Below is a small trained network, with its code and all its weights. Each question gives an input and a class and asks what happens when units are switched off, that is, made to give their printed mean instead of their output.

import numpy as np


def w(rows, s, z=0):
    codes = np.array(rows[::2]) - 128.0
    scale = np.full(codes.shape[1], s)
    scale[-1] = z or s
    return codes * scale


def f(y):
    return np.maximum(y, 0)


def log_softmax(a):
    a = a - a.max(-1, keepdims=True)
    return a - np.log(np.exp(a).sum(-1, keepdims=True))


def net(x, mask):
    res = np.array(x, float).reshape(1, 4) / 4 @ E
    y = f(res @ A[0][:, :-1].T + A[0][:, -1])
    res = res + np.where(mask, y, B[0][:, -1]) @ B[0][:, :-1]
    return log_softmax(res[-1] @ U[:, :-1].T + U[:, -1])


A, B = {}, {}
E = w([
[184,10,69,144,28],'x0',
[131,171,88,247,144],'x1',
[141,226,80,89,68],'x2',
[217,156,217,159,103],'x3',
],0.012)
A[0] = w([
[162,74,57,140,89,131],'n0',
[148,151,192,168,78,31],'n1',
[211,123,191,159,66,116],'n2',
[123,141,117,132,112,68],'n3',
[159,93,164,153,152,123],'n4',
[157,83,111,170,85,95],'n5',
[133,113,155,67,137,2],'n6',
[89,34,146,169,199,159],'n7',
[160,121,69,223,156,117],'n8',
[101,179,161,116,202,110],'n9',
[117,161,111,184,152,48],'n10',
[62,86,4,112,155,134],'n11',
[100,156,128,228,65,247],'n12',
[142,216,49,94,50,84],'n13',
[173,129,178,118,118,122],'n14',
[129,86,168,36,90,196],'n15',
[142,128,108,142,141,87],'n16',
[161,126,139,82,154,31],'n17',
[116,96,150,156,141,46],'n18',
[189,138,140,137,154,96],'n19',
[69,113,123,120,108,46],'n20',
[157,78,125,134,51,63],'n21',
],0.014,0.0051)
B[0] = w([
[109,151,204,143,190,230],'n0',
[84,145,78,185,109,181],'n1',
[120,223,69,129,143,228],'n2',
[118,118,119,145,108,135],'n3',
[148,156,136,129,71,186],'n4',
[96,110,175,124,164,206],'n5',
[87,33,95,152,119,160],'n6',
[181,133,164,136,9,248],'n7',
[110,29,88,79,123,218],'n8',
[101,154,204,114,211,238],'n9',
[99,47,114,125,136,179],'n10',
[109,240,55,131,148,233],'n11',
[164,110,105,33,154,231],'n12',
[169,82,187,159,6,223],'n13',
[124,159,95,127,121,180],'n14',
[158,66,83,45,146,224],'n15',
[131,102,116,139,131,139],'n16',
[85,74,103,172,132,147],'n17',
[130,96,137,166,88,158],'n18',
[98,150,109,131,111,167],'n19',
[86,100,84,175,119,149],'n20',
[83,108,187,153,182,214],'n21',
],0.023,0.015)
U = w([
[35,142,221,131,141,101],'0',
[131,59,72,78,118,132],'1',
[50,215,69,146,68,79],'2',
[146,132,182,160,7,149],'3',
[189,170,145,50,120,253],'4',
[254,67,81,254,166,84],'5',
],0.0095,0.0056)

Each question gives the input, the list of numbers given to net, and the class t.
The units are the neurons (one row each of A and B). Each row of codes is followed by its name. A weight is (code - 128) times the scale printed after its matrix; where a second scale follows, it is the last column's (A, B and U).
mask holds one flag per neuron, in row order. A switched-off neuron (its flag False) gives its mean, the last column of its row in B, instead of its output. The means were averaged over made-up inputs and are rounded, as every weight is.
A unit's drop is (log p(t) with every unit on - log p(t) with that unit switched off) / (log p(t) with every unit on - log p(t) with every unit switched off).
The circuit of an input: a set's keep is (log p(t) with only the set's units on - log p(t) with every unit switched off) / (log p(t) with every unit on - log p(t) with every unit switched off). Starting from the 12 units with the biggest drops (on a tie, the unit counted first), units are removed one at a time, each time the one whose removal leaves the highest keep (on an exact tie, the one counted first), for as long as the keep stays at least 0.8.
circuit, biggest first: the units of the circuit, biggest drop first
most important unit: the unit with the biggest drop
top k neurons: the k neurons with the biggest drops, biggest first
drop when u is switched off: that unit's drop, to one decimal
input [5,7,3,6], class 1: top 4 neurons -> [n12, n8, n9, n11]
input [-3,-8,7,8], class 1: top 2 neurons -> [n15, n11]
input [6,-2,-2,4], class 0: circuit, biggest first -> [n21]
input [1,-5,-5,5], class 1: top 2 neurons -> [n15, n11]
input [0,8,7,8], class 1: top 3 neurons -> [n12, n8, n11]
input [2,-7,-7,4], class 1: top 2 neurons -> [n15, n13]
input [-5,-4,2,6], class 2: circuit, biggest first -> [n14, n1]
input [2,-3,-3,-1], class 4: top 3 neurons -> [n13, n8, n15]
input [6,7,6,6], class 1: top 2 neurons -> [n12, n8]
input [-5,-7,-1,2], class 1: top 2 neurons -> [n15, n0]
input [-8,-6,8,-2], class 0: top 3 neurons -> [n9, n7, n4]
input [3,0,-6,4], class 3: top 2 neurons -> [n11, n7]
input [8,-8,-6,-8], class 0: top 2 neurons -> [n0, n21]
input [4,-1,-4,7], class 2: most important unit -> n2
input [0,-5,7,8], class 2: top 2 neurons -> [n2, n7]
input [-6,-6,-8,1], class 3: drop when n7 is switched off -> 1.1
input [0,2,-7,8], class 2: drop when n2 is switched off -> 0.9
input [3,4,-7,-8], class 2: drop when n13 is switched off -> 0.3
